zod: [129  94 157 148  98 143]
Sos: [125 124 152 123  93 113]
veger: [165 168 120  95 117 105]
rem: [132 157 180 153  77 163]
pezut: [127 136 118 136 168 135]
kun: [164 150  87  71 133  78]
Teba: [111 188 139 131 114 146]
tem: [124 152 125 113  93 123]
mozop: [131 122 176 178 127 175]
gipi: [113 152 123 124  93 124]
Mupu: [172 102 159 150 109 146]
vuze: [172 107 101 113 175 104]
order: [136 118 136 127 135 168] -> pezut
row of kun -> [164 150  87  71 133  78]
order: [146 111 188 139 131 114] -> Teba
row of rem -> [132 157 180 153  77 163]
order: [104 175 113 101 107 172] -> vuze
row of gipi -> [113 152 123 124  93 124]
order: [ 93 113 123 124 124 152] -> gipi

gos: [130 154 145 142]
Guma: [151 152 122 176]
Zador: [151 176  70 118]
Buni: [176 151 118  69]
fupip: [151 176 123 152]
vove: [123 176 153 151]
row of Zador -> [151 176  70 118]
order: [176  70 118 151] -> Zador
order: [142 145 154 130] -> gos
order: [123 151 152 176] -> fupip
row of Buni -> [176 151 118  69]
order: [151 176 152 123] -> fupip
row of vove -> [123 176 153 151]

Rol: [110 127 134 135  91 122  77  97 105]
Mogir: [131 119 117 119 121 105 118 115 157]
Tiran: [157 119 105 119 117 121 119 115 131]
ponef: [129 130 162 120 196 124 162 148  65]
Sak: [130 120 137 124 143 132 126 112 121]
Bofar: [135 121 130 149 131 123 139 127 117]
Dunat: [135 127 105  96  91 110  77 122 134]
row of Dunat -> [135 127 105  96  91 110  77 122 134]
row of ponef -> [129 130 162 120 196 124 162 148  65]
order: [ 65 129 130 162 120 196 124 162 148] -> ponef
order: [122 110  91  77 105  96 135 134 127] -> Dunat
order: [131 157 119 105 119 117 121 119 115] -> Tiran

sovug: [148 135 109 115 125 118 156  98 185 168 120 174 104 101  91 127 122  98
 122  84 128  98 172 123 130 152 107 120 147 138 107  75]
Resud: [151 126 135 124 128 142 115 124 110 124 128 158 121 127 125 105 126 138
 117 125 128 109 144 117 143 118 128 121 117 122 116  94]
som: [148  96 126  92 135 169 112  76 103 116 150 186 105 121 146 134 130 123
 148 116 119 103  96  91 142 129 160 116  67 181 149  86]
Gamo: [158 119 153 118 133 150 111 107 112 121 152 181 116 133 134 111 121 126
 121 119 137 107 108 102 134 123 144 150  88 131 110  78]
punu: [106 104 115  92 131 150 137  80 101 116 142 150 122 120 144 140 136 122
 165 121 128 114 114 109 119 149 145  98  92 172 142 111]
Pozal: [105 124 120  89 144 130 132  90 101 104 133 158 131 142 135 117 124 137
 146 121 137 106 139 106 122 153 138  96 101 150 113  93]
moz: [106 101 130 137 139  90 121 117 106 120  93 122 144 131  89 104 150  96
 159 105 132 113 101 146 137 133 124 138 135 153 124 142]
order: [ 93 139 138 133 121  90 124 101 131 124 130 104 137 159  96 113 105 120
 106 142  89 153 137 150 132 135 106 117 146 101 122 144] -> moz
row of moz -> [106 101 130 137 139  90 121 117 106 120  93 122 144 131  89 104 150  96
 159 105 132 113 101 146 137 133 124 138 135 153 124 142]
order: [ 78  88 102 107 107 108 110 111 111 112 116 118 119 119 121 121 121 123
 126 131 133 133 134 134 137 144 150 150 152 153 158 181] -> Gamo
order: [ 93 113 150 101  96 138 153 122 106 139 106 137 121 146 137 124 117 135
 142 131 158 133 104 101  90 132 130 144  89 120 124 105] -> Pozal
order: [ 86 149 181  67 116 160 129 142  91  96 103 119 116 148 123 130 134 146
 121 105 186 150 116 103  76 112 169 135  92 126  96 148] -> som
row of punu -> [106 104 115  92 131 150 137  80 101 116 142 150 122 120 144 140 136 122
 165 121 128 114 114 109 119 149 145  98  92 172 142 111]

gorob: [132 106 165 119 154 159 131 105]
Dig: [104 133 101 150 135 139 141 107]
lenof: [151 101 133 135 104 107 139 141]
Bub: [148 196 104 131 165 193 179 146]
Nota: [146  89 188 124 115 133 156 102]
row of Dig -> [104 133 101 150 135 139 141 107]
row of Bub -> [148 196 104 131 165 193 179 146]
order: [107 141 139 135 150 101 133 104] -> Dig
order: [105 131 159 154 119 165 106 132] -> gorob

ribub: [ 66 138 140 148  94]
fifu: [159 165 169 195  86]
sibi: [193 191  82 188 133]
Ponaf: [179  80 139 156 189]
pez: [156  80 189 138 179]
gugo: [140 138  94  65 148]
bepip: [ 75 161 129 162  82]
faz: [181 120  91 167 189]
row of sibi -> [193 191  82 188 133]
order: [189 156 138 179  80] -> pez
row of bepip -> [ 75 161 129 162  82]
order: [179 139 189  80 156] -> Ponaf
order: [ 65  94 138 140 148] -> gugo
order: [188 133 193 191  82] -> sibi

